B:
0: [-120  -55 -148   52  115 -313  208  -75  -10   34  150   62 -218   88
   57  -84  147  -75  152  -45   23  -53 -115  162  138    7   81  -54
  -44   -6 -161  -81]
1: [  96  -11  -81 -118  278   43  -76   66  163  -18  143 -104   39   99
  123    9 -255 -283  501 -226  189   35  220   90 -109 -227  -50  230
 -594 -156  -20 -198]
2: [ -26  481  175 -372 -170 -148  266   51  328 -185 -278  126  276 -664
  -10 -227   -7  145  153 -764  -98  167  -42  -18  159  -25  479 -203
  197  338  440  348]
3: [-900  -70   26  215  -16 -527  568  249  267 -120  -23  -36 -363  179
  327  114  529 -268  194   33  252 -242   39  412  271   -8  183 -203
  169 -260 -337   28]
4: [ -47  -96   85  -24  483   -4 -123  423  371  -34  494 -255 -187 -155
  -19 -372  383  274  -29   16   -1 -224  183  169   20  -56 -176  285
 -552 -369  151    4]
5: [-285  -97   20   -1  244 -198   17  226  208  111  311 -153 -207 -101
  -71 -175  411  235 -145  148 -104 -302   45   60 -112 -115 -116   88
 -208 -280 -111  -35]
6: [-621  -10   27    4   75 -352  223  188  229  -58  -35  -35 -191  -36
  177  -21  340 -115  142  -81   87 -181   80  206    8 -132  200 -140
  108 -228 -202  -19]
7: [-158  161   27 -301  -10 -171  -45   15   78  121 -114   11  125 -362
  -85  -72   36  144   -7 -258 -241  -67    6 -183 -353 -310  282 -111
  193  -18  -18    0]
8: [-633   69  128  145  237  129  -25  231  251 -348   -4   -4  -78  241
  184  302  250 -486  696 -140  383   19  317  323   64 -143  -96  280
 -469 -297 -321   59]
9: [ 493  -27   46  222  409  318  -50   52 -170  156  902  -98 -169   66
 -512   23  541  500 -189  400 -282  -59 -125  -50   14   99 -655  685
 -762  -51  -77  189]
10: [-173  174  195  -31  111  -84  496  364  365 -205  156 -123  -28  -96
  250   18  232 -116  357 -354  203   83  175  268  268  -41  190  149
 -260 -127  207  223]
11: [ 319  212  165 -127  287  391 -245  158  156  -18  413  -93  170 -324
 -387  -74  186  351   41 -124 -175    0  119 -137 -158 -111 -346  496
 -688   -2  185  225]
12: [ -59  -67  -90 -188  194  -46 -138   87  190  205  135 -210   63   -5
   -9   45 -217 -105  202  -25   36 -212  233 -112 -433 -387 -167  161
 -523 -240 -145 -263]
13: [ 221   54  -51 -253  265  -15 -101   89  189   -2  100  -91   84 -132
  112 -194 -261  -95  362 -380   51   70  161    0 -121 -217  125  133
 -399  -88  177 -145]
14: [ 428  167 -173 -112   32  236 -559 -561 -405  308  227  241  158 -280
 -831   23   16  457 -241  168 -539  -63 -317 -476 -420  -98 -494  241
 -309  423 -282   52]
15: [-136  -34 -170  -67  -17 -393  -27 -204 -102  341  163   56 -179 -301
 -388 -256  366  502 -519  216 -439 -346 -315 -187 -209  -51  -76 -194
  230  116 -213  -33]
16: [ -73   65  165 -369  326   44 -263  393  321   86  153 -240  130 -394
  -19 -198   95  250    6 -214 -186 -148  309 -164 -501 -443  123  177
 -221 -383  162  -53]
17: [ 213  362  -11 -217 -191 -183   76 -383 -282  123  -61  344  100 -559
 -460 -172  260  503 -302 -283 -560  131 -459 -276  -10   62  282 -181
  534  530   73  312]
18: [ 412   39  101  -75  311  115  162  300  267  136  616 -286    1 -192
 -185 -188  177  372  -88  -14  -96 -127   99  -16   -5  -52 -326  409
 -739 -115  286  102]
19: [  99   11 -229 -127  220 -284 -191 -266 -150  -62  -28  256 -153  -97
   18 -386  -31  -32  226 -327 -123  148 -219  101  132   35  353 -155
  202  135   -8 -141]
20: [-527   95  -33 -109 -112 -411  219  -50   45   19 -226  115  -72 -125
  104   42  173 -108  123 -192  -58  -80  -67   42  -85 -176  354 -283
  382   -6 -243  -11]
21: [ -60   90 -125   65 -117  -14  295 -171   50   57   40    1   70  245
  -36  411 -253 -421  495  -80  263  -25   73   62    5 -123 -303  158
 -624  154 -282  -58]
22: [ -98  284   44 -182 -144  -46  -53 -201 -107  136  -61  172  151 -397
 -411   80  212  301 -151 -115 -391  -50 -182 -284 -283 -154   33  -24
  178  249 -141  202]
23: [-272  322  137 -353   44  -53 -238   39  176 -164 -293  149  195 -541
  -81 -201   98  123  155 -533 -189   87   47  -94 -180 -206  429 -130
  264   58  120  166]
24: [-484  -94  -75  226  228 -201  -10  -41 -120 -110  157  147 -349  236
   15   74  488 -138  218  154   26  -49  -77  243  108    7   -5   76
   32 -181 -453  -18]
25: [  20   64   59  -13  181  -68  197  190  198   15  336 -108  -84 -156
  -82 -134  296  205    2  -76  -53  -92   10   88   96   -8  -97  172
 -333  -71  103  121]
26: [ 179  -79 -214 -226  156 -283  -12  -67   84  220  115  -86  -38  -96
   40 -266 -248   12   84 -181  -67 -122  -11  -44 -176 -194   88  -76
 -210  -28   37 -285]
27: [  51  162    3 -509  113  -65 -150  154  384   71 -197 -170  314 -383
  143 -176 -500 -116  338 -576   30  -30  306 -166 -423 -454  293  -55
 -280 -109  253 -192]
28: [-460  220  118  201 -149  -58  541   70  182 -172   50   48  -44  105
   -8  395  324 -256  357  -84  247  -14   27  242  296   58 -169  127
 -317  105 -218  283]
29: [ 132   96 -194  -54   40  -42 -326 -460 -330  152   80  286  -20 -164
 -478  -64  104  235  -77   24 -360  -11 -308 -202 -169  -23 -129   30
   25  308 -282    3]
30: [ -43  190  134 -287  183  265 -117  275  404  -75   -7 -213  320 -130
   91  191 -336 -279  572 -399  211   17  464  -55 -355 -439  -78  318
 -740 -205   90  -51]
31: [-778  115  103  155   29 -192  356  209  338 -369 -137   50 -157  155
  319  193  309 -477  584 -269  423   -6  181  448  347    1  148  -26
 -140 -143 -212  134]
32: [-124   -3 -214 -359 -203 -399  209  -67  267  417 -199 -211  185 -162
   60   39 -545 -168   67 -190   17 -347  132 -224 -497 -456   51 -273
 -215   12  -99 -357]
33: [-170  373  -37  -18 -374 -225  236 -447 -175   27 -163  385   44 -388
 -473   48  328  277 -188 -174 -330    9 -461 -117  167  168   38 -243
  374  607 -153  369]
34: [-180  165 -113 -192  -68 -303  -38 -275 -122   11 -230  261   -7 -237
  -79 -119   48   11  102 -310 -195   58 -203  -65  -75  -99  384 -263
  420  206 -135    3]
35: [  99  252   21  124  -86  -10  326 -177  -44  -57  237  182  -40 -130
 -327   57  331  187   28  -95  -97   72 -269   70  360  237 -207  144
 -235  394  -21  348]
36: [ -14  -50 -154   21  161  -87    7 -102  -16   59  161   11  -88  170
   -3   62  -66 -206  319  -37   83  -37   24   77  -38 -122 -121  141
 -383  -37 -217 -169]
37: [-614  -91 -214  377   78 -363  -15 -421 -435 -135   23  447 -486  333
 -123  103  638 -156  152  259  -85   -8 -405  280  287  207   56 -125
  430   84 -726   10]
38: [-220  -36 -229  123 -214 -259  416 -204  112  270   80  -91  -52  224
 -106  321 -177 -269  169  161  211 -318  -20   33  -45 -105 -462  -17
 -599  147 -395 -160]
39: [  49  -63   80  122  823   29 -440  139 -320 -476  456  320 -477   32
  129 -542  842  202  294 -192 -250  462 -177  405  407  225  535  311
  397 -334   44  138]
40: [-284   54  134  -62  335  149 -219  247  207 -170  121  -71   -3  -16
   49   68  186 -133  405 -151   90    3  276  106 -165 -246  -15  289
 -370 -319 -116    8]
41: [ 374   63  -90 -109  123  131 -356 -195  -66  374  456  -33   48 -398
 -753 -210  223  715 -535  254 -506 -312 -215 -376 -340  -54 -574  250
 -481  196  -49   75]
42: [ 148  382   46 -134 -139   78  -10 -301 -198   25   -6  279  185 -385
 -448   75  182  275  -19 -242 -358  155 -266 -227  -59   -7   28   71
  106  440  -34  327]
43: [-282 -121 -106  223  157 -191  215    2  -13   10  285  -11 -287  285
   30  128  298 -168  211  188  120 -130  -34  225  125   -4 -183  138
 -292 -134 -361  -73]
44: [ 646 -325 -339 -188  806 -236 -719 -187 -435  128  502  168 -410  -60
  -40 -892  145  410 -100  -59 -498  155 -286    7  -92  -10  402   86
  251 -237  101 -410]
45: [ 163  -44  -51 -166  728    9 -478  126   -5 -448   80  174 -170   61
  455 -503  -36 -320  790 -616  124  474  157  367  215  -64  653  163
    5 -337  206 -196]
46: [-309  130   34 -115  167 -106 -139   -5  -22 -168 -112  169  -44 -123
   48  -42  209  -97  308 -291  -78  117    9   77  -63 -139  349  -17
  222  -71 -132   41]
47: [ 239  169  -31 -199  341  335 -598 -178 -105 -148   50  177  174 -137
 -207  -62 -148  -72  464 -327  -97  249   82  -99 -217 -180  -17  322
 -380   46  -30  -18]
48: [ -44  425   57 -386 -155  -51 -251 -277 -106   17 -321  318  275 -666
 -389 -138   76  339  -81 -462 -470  124 -226 -334 -282 -162  368 -191
  485  383   61  241]
49: [  -1  -41 -272  -17 -206 -214  148 -359 -144  480  119  -36   17   73
 -357  298 -175    6 -109  293 -150 -340 -145 -275 -401 -238 -451   -1
 -367  193 -455 -197]
50: [  -4  281  141  277   50  112  423  -49 -117 -338  263  255 -103  116
  -71  245  462 -127  452 -207   95  332 -159  310  563  283  -35  306
 -204  249  -63  440]
51: [ 188 -409 -189   86  795 -197 -175  232 -104  -36  587 -113 -487  412
  379 -397  204 -124  359   55   56   81   84  357   83  -75  211  286
 -251 -585  -76 -398]
52: [ -10  182  -30  348    0  132   52 -369 -327  -76  360  340 -181   50
 -585  197  610  226  -30  236 -199   42 -398   63  325  317 -478  300
 -252  399 -376  378]
53: [ 277  128  -67 -229  299   58 -382 -197 -263  -46   61  222   46 -171
 -106 -167  -26   55  275 -326 -272  279  -93 -111 -197 -172  319  133
  129   40   -4  -47]
54: [-233  141    4 -244   27 -148  -72  -19   54   43 -146   57   92 -232
  -33    2   10  -20  159 -254 -139  -22   46 -108 -289 -288  240  -81
  120  -28 -101  -33]
55: [ 599 -277 -399  136  494 -151 -221 -326 -290  100  564  115 -380  277
 -105 -447  -29   45  155   92  -70   63 -273  187  272  207 -186  198
 -450   54  -80 -306]
56: [-341  317   87 -464 -202 -401  135   64  305   61 -392   37  201 -680
    2 -257    7  219 -110 -539 -240 -117  -25 -172 -234 -250  557 -435
  481  124  217  107]
57: [ 226   -9 -186  101  196   61 -139 -286 -217   42  293  141  -95  170
 -229   50    3  -65  263   46  -38   50 -125   16   29   12 -284  264
 -461  140 -238  -69]
58: [-378   47   22 -193  108 -316    1  146  208   20  -45  -28  -85 -310
   40 -252  258  158  -55 -189 -138 -164   13   32 -134 -172  294 -175
  220 -154   -3  -14]
59: [ 434  342  -12 -251 -122 -228  196 -308 -313  167   90  301   80 -574
 -379 -263  249  586 -337 -320 -626  198 -483 -256   44   83  392 -140
  567  504  228  315]
60: [-551  -96   29  171  329 -165 -201   77  -74 -109  231  124 -367    5
 -122 -120  770  186  -73  218 -175 -149 -104  181   24   17   15   81
  184 -269 -374   63]
61: [  12  -90 -220  -24  141 -334  132  -89   79   61  136   12 -193   40
   90 -247  -49  -95  175 -128   73  -89  -91  169  148   24   54  -89
 -198   25  -43 -180]
62: [ 232  319   56 -476  -32   36 -372 -195 -167  298  -57  117  318 -686
 -527 -113   35  565 -330 -219 -668  -24 -151 -565 -651 -368  163  -16
  281  216   58  118]
63: [  19  129  149 -299  262   80 -143  311  327   16  154 -193  152 -352
  -35 -161   28  179  105 -275  -92  -74  251  -97 -291 -308   48  202
 -363 -222  212   18]
64: [ 300   24   17  249  216  101  303   80   60   51  704  -96 -195   59
 -301  -31  439  305  -75  208  -39 -100 -128  144  319  223 -546  441
 -744   85   21  222]
65: [ -92  -50  128 -107  345  -55  111  439  284   49  369 -273  -94  -73
  127  -89  250  105  107  -51   -3 -133  248   76 -170 -254   18  255
 -356 -420   85  -30]
66: [ 226  324   18  280  -18  175  340 -320 -252 -300  250  372  -53  121
 -245  230  302 -122  453 -214   60  400 -297  236  632  372 -170  320
 -316  509  -79  438]
67: [  60  -69  -60 -179  206 -271  -62  107   98  313  343 -153 -136 -356
 -249 -388  306  553 -462  121 -382 -335 -118 -155 -260 -140  -61  -13
  -41 -125   44  -69]
68: [-641 -189  -52  148   80 -695  613  222  113   47  159  -51 -480  134
  341 -113  576  -34  -53  106   25 -238 -104  342  218   -5  345 -269
  401 -306 -245  -75]
69: [  51  138  -49  -79   95  -36 -249 -188  -48   61  170  163  -40 -356
 -455 -261  304  422 -215  -35 -329  -97 -230 -124  -41   56 -133   43
  -71  212  -41  144]
70: [-236    7   45 -224  273 -275 -130  131  -80   38   25   49 -127 -227
   98 -212  347  183   -6 -164 -324   24  -20  -38 -282 -280  530  -71
  524 -291  -75  -55]
71: [  86    6 -106   47  447  137 -346 -134 -188 -293  142  235 -133  224
   87  -69   21 -337  688 -282  104  336   23  237  148   -3  131  287
 -253  -79 -155  -90]

[-231  -91  -31  -49  240  118  147   56    9  259  131  115  -79  282
  113  -89  -61 -184  216  -78   82  -26   56   80 -139  -88  119 -102
  -84  -35 -145  185   41  219   43  271] => 40
[ -82   51 -209   51  157  106   43   64  -84   16   26  148  -13  238
   88  -42  -14  144  114 -150  176   32  -95  -74  -95  -74  -39 -215
  -41  -99 -239  178   76  183   23   97] => 12
[ -70  -52 -117  -71   40    3  137   86    5  147  152  -82  -67  143
   59  141  -56 -138   70   10   -4   68  200  180 -108   -4  171   12
  -32  -11 -137   44 -117   85   61  154] => 46
[ -74 -152 -211  108  125  226   95   31   36  164  194  227 -165  313
  115   41    2  -69  151 -119  123  -12  155  110  -47    6    4 -118
  -75  103 -104  145  -50  127  102  235] => 47
[ -67   85   76  -98  251  -58  113   60   31   94  -35  -86   50   14
  -37 -220   61   51   44   61   25  -49 -160   -3 -155 -171  164  -76
  -17 -134  -79   23  170   75   39   19] => 5
[ -20  -40  127   39   33 -121  228   13  171  190  129   52  -52  280
  165 -145   63  -63 -162  135 -375 -347   73  273   27 -159  301 -130
 -229   32   87  -24  100   30   37  -48] => 52
[  54  136   54    5 -200  -57 -229  -31  -38  -25 -128  -29  140 -201
 -111   73  -52   35  116   58  139  340 -155 -107  -84  165 -143   73
   30  -51 -135  -37 -122  154 -175  178] => 56
[ -90   23  109  162 -190  -38 -117  -91   41  158   15  270   14  212
  169  -53  -94  -46  102  -46 -169  -65  -71   29   23  100  -44 -153
 -232   34 -104  120  -33  278 -205  157] => 28
[-266 -182 -128 -268  242  176  579  278  -31  211  292  -84  -39  491
  231  149  -16 -405  -12   95 -166  -76  351  366  -31 -330  340   23
  -51  -82  -63   25  -40  108  263  275] => 8
[ -77  107   74 -148  400   44  343  165   -6   20   29 -108   62  100
   28 -294  184  115  -19  102 -217 -270 -187   13  -55 -387  249 -136
  -22 -199  -55  -74  309   19  152 -169] => 41
[ 366   25 -334  120  246   90  -59   21   90 -124   88 -177 -182 -293
 -272   12  260  411   -1   -1  288   90   44  -27 -156   69   38   -6
  196   98  -71 -141    4 -288  226 -233] => 44
[ -17  -25  -94  -31  187  -44  352  136   80   79  130    1  -32  369
  157  -91   97   31 -232   85 -155 -256   80  241  -11 -292  289 -177
 -129  -54   17   18  148   -8  173  -40] => 14
[ 113   48 -158   91 -190 -108 -107  -13    8   -4   38  -15  -20   22
   17  189  -56  102  -28  -10   52  152   90   79  -63  154   10  -42
  -52   25 -157   30 -166   56  -64   41] => 34
[ 324   72  121   37 -268  -63  -32   12  135 -135  -37 -121  121 -253
 -141   71  197   93 -233  323 -222   96  -33  114  111   32   10  170
   14  104  179 -358  -93 -164   -3  -97] => 59
[ -16  106   42   41 -124 -230 -145  -60   32  111  -59  -13   39   12
   26   -7 -119   52   24   -2   26   80  -69   20 -140  112   70  -86
 -119  -63 -164  113  -48  171 -169   82] => 3
[  48  -59 -200  135   13   86  -53  -20   42   96  138   95 -144   93
   26  100   -8   54  120  -90  107   55  133   72  -81  123   -1  -78
  -40   96 -141   79 -105   60   26  101] => 53
[  46  -71  139  228 -234   65 -112 -123  154  156  103  283  -70  109
  105  -28   22  -76   72   47 -266 -109   36  113  103  156  -49  -44
 -207  211   59  -37  -85  126 -130  109] => 50
[ 268  111 -215  278 -144   58 -304  -77    8 -181 -106  207   16  -93
 -108   15   98  407  -15  -77  304  216 -205 -183   -7  175 -296 -131
   17   70 -102   19  -31   25  -84    0] => 26
[  59  -48 -259  103   31  272   86   93  -40  -71  108  183  -35  202
   51  103  102   94   34  -45  116   92   35   15   51  -47 -122  -89
    8   51  -88    3  -41   58  113  125] => 1
[ 103  167   28  -91   92 -256   98   70   59  -34  -76 -222   98  -52
  -57 -121   85  193 -209  159  -50  -38 -128   63 -122 -163  224  -63
  -19 -151  -35  -71  127  -54   33 -154] => 15
[-116 -106  142 -201  336  304  468  214   60   93  123    1   68  198
   33 -197  237 -230   -7  237 -204 -142  -18  159   65 -406  179   72
   10  -31  164 -184  186    5  253  148] => 11
[  25   35 -117   16   60  -42  154   81   24   27   88  -16  -18  188
   89    8   43   96  -94   26 -102 -104   40  131  -39 -118  157 -131
  -80  -46  -97   12   44   29   65  -50] => 43
[ 407   38 -372  217   56  215   35   72   31 -280  115   19 -107  -78
 -113   90  324  480 -144   23   18  -41   16   -4   91  -26  -82  -92
   96  119  -20 -221   14 -256  217 -319] => 55
[  91   -1 -234   96   -5   88   96   80   -6  -54  101   98  -36  210
   78   96   67  142  -78  -21   17    3   58   78   21  -57    0 -130
  -50   10  -97   10  -24   28   82   13] => 36
[ 214  -34 -296   62  240  162   89   83   57  -64  129  -75 -135  -62
 -134   26  212  235   -6    7  198   44   83   47  -86  -42   51  -24
  119   70  -49  -90   14 -177  239  -90] => 51
[  63   61  177   77  171  247  -10    6   57  -39  -75  179   92  -98
 -103 -326  250  143  114  104  -48  -50 -351 -165   63 -139 -140  -41
    4   17   81 -149  222   48   11   12] => 18
[  21   64 -114  -95 -114 -144  105  114  -32    3   53 -173   56   82
   45  211  -60  -26 -112   87  -47  133  128  163  -69  -25  154   14
  -25  -92 -148  -24 -134   57   11   50] => 20
[ -64   36  123  -52  351  176   66   37   38   96  -28   30   25  -86
 -111 -325  158   43  214   42   86  -26 -252 -124 -112 -157   21  -30
   45  -62  -25  -30  219   69   65   79] => 4
[  36  190   94   13  199  -91 -112  -28   24   13 -135  -52   65 -196
 -137 -287   88  265  107    9  100    3 -331 -178 -169  -47   27 -117
    8 -130 -126   14  201   65  -63  -95] => 67
[ 165 -178 -338  134   49  365  -56   19   31   23  222   75 -218  -64
 -126  245  107    6  224  -70  285  258  263   55  -49  201 -131  104
  140  234  -82  -57 -236  -70  175  188] => 45
[  38   19 -249  181 -169  127   50   61  -65  -85   98  265   -1  357
  210  169    2  140  -58  -88  -98  -28   42   56  122  -15 -108 -210
 -136   14 -157   59  -68  158  -19   38] => 21
